Below are the code and all the weights of a small trained network. Each question names an input and a class and asks about switching units off, where a switched-off unit gives its printed mean instead of its output.

import numpy as np


def w(rows, s, z=0):
    codes = np.array(rows[::2]) - 128.0
    scale = np.full(codes.shape[1], s)
    scale[-1] = z or s
    return codes * scale


def f(y):
    return y / 2 * (1 + np.tanh(0.7978845608 * (y + 0.044715 * y**3)))


def log_softmax(a):
    a = a - a.max(-1, keepdims=True)
    return a - np.log(np.exp(a).sum(-1, keepdims=True))


def net(x, mask):
    res = np.array(x, float).reshape(1, 6) / 4 @ E
    y = f(res @ A[0][:, :-1].T + A[0][:, -1])
    res = res + np.where(mask, y, B[0][:, -1]) @ B[0][:, :-1]
    return log_softmax(res[-1] @ U[:, :-1].T + U[:, -1])


A, B = {}, {}
E = w([
[204,93,178,210,14,140],'x0',
[222,13,94,95,198,156],'x1',
[183,180,209,41,104,209],'x2',
[131,129,127,129,130,127],'x3',
[108,133,3,90,40,176],'x4',
[192,189,75,203,198,192],'x5',
],0.0077)
A[0] = w([
[165,70,121,231,50,99,21],'neuron 0',
[147,176,175,50,146,216,90],'neuron 1',
[177,21,126,105,160,171,96],'neuron 2',
[147,149,190,45,104,208,142],'neuron 3',
[115,140,53,79,72,158,165],'neuron 4',
[234,118,201,172,2,189,4],'neuron 5',
[197,163,180,86,79,194,61],'neuron 6',
[90,231,149,134,88,120,100],'neuron 7',
[55,220,177,163,113,120,88],'neuron 8',
[168,25,122,78,186,158,135],'neuron 9',
[182,189,117,174,160,196,100],'neuron 10',
[123,114,225,177,177,82,146],'neuron 11',
[83,180,66,24,206,127,3],'neuron 12',
[160,166,125,227,149,213,90],'neuron 13',
[108,131,48,103,83,166,153],'neuron 14',
[133,123,55,137,50,169,142],'neuron 15',
[146,150,215,148,169,97,130],'neuron 16',
[194,193,105,203,161,153,85],'neuron 17',
[121,33,221,62,34,53,118],'neuron 18',
[119,130,188,140,213,116,150],'neuron 19',
[84,49,52,227,144,62,150],'neuron 20',
],0.009,0.0021)
B[0] = w([
[146,190,186,51,188,95,203],'neuron 0',
[62,130,167,192,187,98,222],'neuron 1',
[171,205,77,204,35,62,194],'neuron 2',
[61,108,141,201,178,87,222],'neuron 3',
[183,52,202,172,118,190,212],'neuron 4',
[136,190,177,45,165,116,254],'neuron 5',
[87,131,180,161,168,99,212],'neuron 6',
[172,173,82,179,63,95,225],'neuron 7',
[166,186,103,168,52,107,233],'neuron 8',
[153,190,88,183,54,69,209],'neuron 9',
[83,101,47,116,124,134,219],'neuron 10',
[185,61,184,143,111,215,219],'neuron 11',
[179,179,155,2,148,153,232],'neuron 12',
[76,84,60,58,89,125,221],'neuron 13',
[145,85,182,186,120,204,204],'neuron 14',
[176,72,176,133,145,167,208],'neuron 15',
[156,52,139,158,113,170,202],'neuron 16',
[77,83,56,79,111,151,218],'neuron 17',
[65,75,29,74,102,134,231],'neuron 18',
[187,90,155,100,108,184,204],'neuron 19',
[83,150,182,160,220,99,230],'neuron 20',
],0.0091,0.0079)
U = w([
[202,45,178,156,91,222,120],'0',
[181,204,90,185,29,79,86],'1',
[161,194,167,3,165,129,253],'2',
[35,124,155,198,210,94,43],'3',
[37,52,39,58,71,148,69],'4',
],0.014,0.004)

Each question gives the input, the list of numbers given to net, and the class t.
The units are the neurons (one row each of A and B). Each row of codes is followed by its name. A weight is (code - 128) times the scale printed after its matrix; where a second scale follows, it is the last column's (A, B and U).
mask holds one flag per neuron, in row order. A switched-off neuron (its flag False) gives its mean, the last column of its row in B, instead of its output. The means were averaged over made-up inputs and are rounded, as every weight is.
A unit's drop is (log p(t) with every unit on - log p(t) with that unit switched off) / (log p(t) with every unit on - log p(t) with every unit switched off).
The circuit of an input: a set's keep is (log p(t) with only the set's units on - log p(t) with every unit switched off) / (log p(t) with every unit on - log p(t) with every unit switched off). Starting from the 12 units with the biggest drops (on a tie, the unit counted first), units are removed one at a time, each time the one whose removal leaves the highest keep (on an exact tie, the one counted first), for as long as the keep stays at least 0.8.
units of the circuit, in order: the units of the circuit, biggest drop first
top k neurons: the k neurons with the biggest drops, biggest first
drop of u: that unit's drop, to one decimal
input [6,1,3,7,-3,-3], class 2: units of the circuit, in order : (neuron 5)
input [-6,-6,2,4,4,1], class 1: top 2 neurons : (neuron 7; neuron 8)
input [4,8,3,7,5,8], class 1: top 3 neurons : (neuron 2; neuron 9; neuron 18)
input [-7,-5,5,-1,7,8], class 4: top 2 neurons : (neuron 10; neuron 17)
input [7,2,8,-5,6,5], class 3: top 3 neurons : (neuron 3; neuron 6; neuron 1)
input [-6,6,1,-4,4,1], class 1: top 4 neurons : (neuron 9; neuron 2; neuron 5; neuron 0)
input [-2,3,6,-2,6,-4], class 0: top 2 neurons : (neuron 4; neuron 20)
input [3,-6,-4,0,7,-7], class 0: top 3 neurons : (neuron 4; neuron 15; neuron 14)
input [0,-4,1,-7,7,6], class 0: top 4 neurons : (neuron 4; neuron 14; neuron 15; neuron 18)
input [0,-8,-8,-6,-3,8], class 1: top 4 neurons : (neuron 8; neuron 7; neuron 18; neuron 1)
input [-5,4,4,-1,-6,-7], class 4: top 4 neurons : (neuron 18; neuron 4; neuron 14; neuron 15)
input [-6,7,2,-6,-4,-3], class 1: top 2 neurons : (neuron 9; neuron 2)
input [-5,1,-6,-6,-4,8], class 4: top 2 neurons : (neuron 17; neuron 13)
input [-2,1,2,-5,-7,-6], class 0: top neuron : (neuron 11)
input [-3,-3,5,-4,3,3], class 3: drop of neuron 1 : 0.2
input [6,-6,-7,7,4,-6], class 3: drop of neuron 1 : -0.1
input [2,8,2,2,5,-5], class 1: drop of neuron 16 : 0.0
